Below are the code and all the weights of a small trained network. Each question names an input and a class and asks about switching units off, where a switched-off unit gives its printed mean instead of its output.

import numpy as np


def w(rows, s, z=0):
    codes = np.array(rows[::2]) - 128.0
    scale = np.full(codes.shape[1], s)
    scale[-1] = z or s
    return codes * scale


def f(y):
    return np.maximum(y, 0)


def log_softmax(a):
    a = a - a.max(-1, keepdims=True)
    return a - np.log(np.exp(a).sum(-1, keepdims=True))


def net(x, mask):
    res = np.array(x, float).reshape(1, 7) / 4 @ E
    y = f(res @ A[0][:, :-1].T + A[0][:, -1])
    res = res + np.where(mask, y, B[0][:, -1]) @ B[0][:, :-1]
    return log_softmax(res[-1] @ U[:, :-1].T + U[:, -1])


A, B = {}, {}
E = w([
[129,130,129],'x0',
[127,129,127],'x1',
[128,126,128],'x2',
[131,127,126],'x3',
[115,244,161],'x4',
[84,167,14],'x5',
[10,112,160],'x6',
],0.011)
A[0] = w([
[107,203,189,123],'neuron 0',
[215,104,244,103],'neuron 1',
[134,33,92,110],'neuron 2',
[11,86,227,60],'neuron 3',
[231,128,115,2],'neuron 4',
[146,110,204,120],'neuron 5',
[140,197,160,57],'neuron 6',
[142,116,187,90],'neuron 7',
[125,122,199,139],'neuron 8',
[143,104,172,90],'neuron 9',
[218,147,130,235],'neuron 10',
[136,13,118,103],'neuron 11',
],0.011,0.0052)
B[0] = w([
[149,134,165,202],'neuron 0',
[145,142,49,255],'neuron 1',
[188,222,188,215],'neuron 2',
[123,37,133,249],'neuron 3',
[113,23,173,188],'neuron 4',
[138,173,76,201],'neuron 5',
[196,164,216,167],'neuron 6',
[171,146,66,175],'neuron 7',
[146,124,81,194],'neuron 8',
[159,128,75,169],'neuron 9',
[1,50,164,238],'neuron 10',
[151,208,190,227],'neuron 11',
],0.0096,0.0094)
U = w([
[159,181,177,72],'0',
[101,67,129,104],'1',
[140,166,4,85],'2',
[127,133,110,254],'3',
],0.02,0.0075)

Each question gives the input, the list of numbers given to net, and the class t.
The units are the neurons (one row each of A and B). Each row of codes is followed by its name. A weight is (code - 128) times the scale printed after its matrix; where a second scale follows, it is the last column's (A, B and U).
mask holds one flag per neuron, in row order. A switched-off neuron (its flag False) gives its mean, the last column of its row in B, instead of its output. The means were averaged over made-up inputs and are rounded, as every weight is.
A unit's drop is (log p(t) with every unit on - log p(t) with that unit switched off) / (log p(t) with every unit on - log p(t) with every unit switched off).
The circuit of an input: a set's keep is (log p(t) with only the set's units on - log p(t) with every unit switched off) / (log p(t) with every unit on - log p(t) with every unit switched off). Starting from all 12 units, units are removed one at a time, each time the one whose removal leaves the highest keep (on an exact tie, the one counted first), for as long as the keep stays at least 0.8.
circuit, biggest first: the units of the circuit, biggest drop first
unit that matters most: the unit with the biggest drop
k most important neurons: the k neurons with the biggest drops, biggest first
drop of u: that unit's drop, to one decimal
input [3,-2,3,-1,6,-1,7], class 1: 2 most important neurons	neuron 3; neuron 2
input [2,0,5,-1,4,4,2], class 0: unit that matters most	neuron 1
input [-4,3,4,-7,-1,5,-6], class 1: circuit, biggest first	neuron 10; neuron 1; neuron 4
input [0,6,3,5,-8,2,4], class 0: circuit, biggest first	neuron 2; neuron 11
input [3,-2,6,-3,-7,-8,0], class 2: circuit, biggest first	neuron 1; neuron 5
input [-5,3,-8,-8,-8,-2,7], class 0: circuit, biggest first	neuron 11; neuron 2
input [2,7,8,-8,-2,1,-1], class 0: circuit, biggest first	neuron 3; neuron 1
input [2,-6,-1,-1,-5,3,-1], class 0: circuit, biggest first	neuron 2; neuron 1; neuron 11
input [8,-1,3,-7,-2,-5,4], class 3: 2 most important neurons	neuron 10; neuron 3
input [-8,8,0,2,4,3,-6], class 3: 2 most important neurons	neuron 3; neuron 6
input [-5,-1,-1,5,5,4,-2], class 0: 3 most important neurons	neuron 1; neuron 6; neuron 3
input [-8,-6,-2,-2,-5,-4,3], class 3: 3 most important neurons	neuron 3; neuron 6; neuron 0
input [-2,7,4,7,-7,5,-7], class 0: 3 most important neurons	neuron 2; neuron 11; neuron 3
input [7,2,1,-5,2,5,-4], class 3: circuit, biggest first	neuron 1
input [-3,-4,-6,0,1,6,7], class 1: 2 most important neurons	neuron 1; neuron 3
input [6,-7,6,-3,2,-2,-8], class 1: 2 most important neurons	neuron 10; neuron 4
input [-6,-7,-7,0,8,6,-5], class 0: drop of neuron 6	0.3
input [7,3,-5,2,2,-1,-8], class 1: drop of neuron 10	0.1
input [-4,4,-8,-3,-6,6,-6], class 0: drop of neuron 3	0.2
input [-3,8,8,-2,-5,4,-4], class 0: unit that matters most	neuron 2
